Below are the code and all the weights of a small trained network. Each question names an input and a target symbol and asks about switching units off, where a switched-off unit gives its printed mean instead of its output.

import numpy as np


def w(rows, s, z=0):
    codes = np.array(rows[::2]) - 128.0
    scale = np.full(codes.shape[1], s)
    scale[-1] = z or s
    return codes * scale


def f(y):
    return np.maximum(y, 0)


def softmax(a):
    e = np.exp(a - a.max(-1, keepdims=True))
    return e / e.sum(-1, keepdims=True)


def log_softmax(a):
    a = a - a.max(-1, keepdims=True)
    return a - np.log(np.exp(a).sum(-1, keepdims=True))


def net(x, mask):
    ids = ['βζμξσω'.index(c) for c in x.split()]
    T = len(ids)
    res = E[ids] + P[:T]
    r = res
    for j in range(2):
        rows = slice(2 * j, 2 * j + 2)
        q, k, v = (r @ M[0][rows].T for M in (Q, K, V))
        z = softmax(np.where(np.tri(T) > 0, q @ k.T / 2**0.5, -1e9)) @ v
        o = O[0][rows]
        res = res + np.where(mask[j], z, o[:, -1]) @ o[:, :-1]
    y = f(res @ A[0][:, :-1].T + A[0][:, -1])
    res = res + np.where(mask[2:14], y, B[0][:, -1]) @ B[0][:, :-1]
    return log_softmax(res[-1] @ U[:, :-1].T + U[:, -1])


Q, K, V, O, A, B = {}, {}, {}, {}, {}, {}
E = w([
[202,115,183,104,188],'β',
[69,135,3,205,145],'ζ',
[139,56,100,162,149],'μ',
[61,228,214,252,171],'ξ',
[73,70,252,78,129],'σ',
[40,77,124,163,212],'ω',
],0.015)
P = w([
[224,32,254,158,227],'0',
[134,164,84,124,110],'1',
[110,144,86,115,127],'2',
[104,130,100,114,132],'3',
[102,120,102,132,141],'4',
[102,114,110,137,142],'5',
[102,112,116,142,144],'6',
[103,107,115,141,150],'7',
[102,106,122,145,150],'8',
[104,101,130,149,143],'9',
[110,96,130,149,147],'10',
],0.0094)
Q[0] = w([
[61,189,32,86,2],'head 1',
[23,114,177,180,204],'head 1',
[168,235,141,71,4],'head 2',
[66,112,198,245,250],'head 2',
],0.0082)
K[0] = w([
[59,176,67,131,2],'head 1',
[206,132,112,110,125],'head 1',
[97,173,79,108,83],'head 2',
[162,114,155,146,130],'head 2',
],0.015)
V[0] = w([
[169,253,160,73,94],'head 1',
[252,108,198,59,109],'head 1',
[177,212,123,170,97],'head 2',
[186,121,75,137,92],'head 2',
],0.0077)
O[0] = w([
[73,164,169,124,250,31],'head 1',
[55,87,111,37,194,255],'head 1',
[254,33,126,126,213,56],'head 2',
[32,47,93,254,227,72],'head 2',
],0.0083,0.0093)
A[0] = w([
[42,160,102,46,18,104],'neuron 1',
[82,93,99,117,243,121],'neuron 2',
[156,82,50,55,122,166],'neuron 3',
[178,153,133,254,127,127],'neuron 4',
[193,125,117,91,68,152],'neuron 5',
[127,127,220,112,127,90],'neuron 6',
[88,97,128,164,127,255],'neuron 7',
[87,143,240,79,154,90],'neuron 8',
[65,107,160,55,124,61],'neuron 9',
[89,238,115,209,150,55],'neuron 10',
[84,137,143,96,208,183],'neuron 11',
[96,155,151,157,231,106],'neuron 12',
],0.0089,0.0063)
B[0] = w([
[121,114,136,235,190,253],'neuron 1',
[85,151,119,103,99,215],'neuron 2',
[116,68,184,116,183,211],'neuron 3',
[147,106,90,1,110,159],'neuron 4',
[139,183,196,128,176,178],'neuron 5',
[220,100,76,190,115,154],'neuron 6',
[112,106,135,57,74,195],'neuron 7',
[170,159,105,164,119,207],'neuron 8',
[153,155,46,158,203,221],'neuron 9',
[109,44,146,156,193,156],'neuron 10',
[145,220,136,110,39,226],'neuron 11',
[145,76,181,136,92,160],'neuron 12',
],0.0087,0.013)
U = w([
[60,157,60,101,130,112],'β',
[110,109,90,136,51,143],'ζ',
[66,2,109,158,164,204],'μ',
[148,135,158,95,164,189],'ξ',
[116,116,55,187,198,3],'σ',
[77,145,169,184,76,122],'ω',
],0.0087,0.0027)

Each question gives the input, a string of symbols that net reads in full, and the target symbol t.
The units are the heads (2 rows each of Q, K, V and O) and the neurons (one row each of A and B). Each row of codes is followed by its name. A weight is (code - 128) times the scale printed after its matrix; where a second scale follows, it is the last column's (O, A, B and U).
mask holds one flag per unit, heads first, then neurons. A switched-off unit (its flag False) gives its mean, the last column of its rows in O or B, instead of its output. The means were averaged over made-up inputs and are rounded, as every weight is.
A unit's drop is (log p(t) with every unit on - log p(t) with that unit switched off) / (log p(t) with every unit on - log p(t) with every unit switched off).
The circuit of an input: a set's keep is (log p(t) with only the set's units on - log p(t) with every unit switched off) / (log p(t) with every unit on - log p(t) with every unit switched off). Starting from the 12 units with the biggest drops (on a tie, the unit counted first), units are removed one at a time, each time the one whose removal leaves the highest keep (on an exact tie, the one counted first), for as long as the keep stays at least 0.8.
circuit, biggest first: the units of the circuit, biggest drop first
top k neurons: the k neurons with the biggest drops, biggest first
which heads matter: for each layer, one digit per head in row order, 1 if its drop is at least 0.15 and else 0, layers parted by /
drop of u: that unit's drop, to one decimal
input μ β ω β β ω β ζ ζ, target ζ: circuit, biggest first	[head 1]
input ω μ σ ξ β σ ω σ σ σ σ, target σ: which heads matter	01
input ζ ω ξ, target ζ: circuit, biggest first	[head 1; neuron 4]
input μ μ ω σ σ, target μ: circuit, biggest first	[head 1; neuron 11]
input μ ω σ β μ, target μ: circuit, biggest first	[neuron 11; neuron 3]
input μ μ μ β β ω μ σ μ β β, target μ: circuit, biggest first	[neuron 11; head 1]
input ω β σ β β ξ ω μ β, target ω: which heads matter	11
input β ζ ζ, target ζ: top 4 neurons	[neuron 4; neuron 9; neuron 3; neuron 1]
input ξ μ β ξ β μ, target ξ: circuit, biggest first	[head 2; neuron 5]
input σ μ μ β σ ζ, target ω: top 3 neurons	[neuron 9; neuron 5; neuron 1]
input β μ β σ β σ μ ξ β σ μ, target β: top 3 neurons	[neuron 11; neuron 2; neuron 10]
input μ μ ω, target μ: circuit, biggest first	[head 1; neuron 11; neuron 8]
input μ μ β ω β β ξ ξ σ, target σ: circuit, biggest first	[neuron 9; neuron 1; neuron 6]
input σ β β μ, target σ: which heads matter	11
input ξ ω μ, target ξ: which heads matter	11
input σ ζ ω, target σ: which heads matter	01
input μ ω β β ω σ σ σ σ μ ζ, target μ: circuit, biggest first	[neuron 11]
input β ξ μ β β β β μ β β β, target β: top 2 neurons	[neuron 2; neuron 11]
input μ ζ ζ ξ, target μ: top 2 neurons	[neuron 11; neuron 10]
input μ β μ ξ β, target μ: top 3 neurons	[neuron 11; neuron 8; neuron 3]
input σ μ ζ ω, target σ: top 3 neurons	[neuron 1; neuron 9; neuron 2]
input ξ β σ β β ζ β μ σ ζ ω, target ξ: top neuron	[neuron 1]
input ξ ξ ξ β ζ ω β ω ζ μ ξ, target ξ: top 2 neurons	[neuron 1; neuron 2]
input μ μ μ ω ξ, target μ: drop of head 2	0.2
input σ μ μ β β ω σ ξ, target σ: drop of neuron 1	0.6
input σ σ σ μ ξ ξ β μ ω β ξ, target σ: drop of neuron 10	0.7
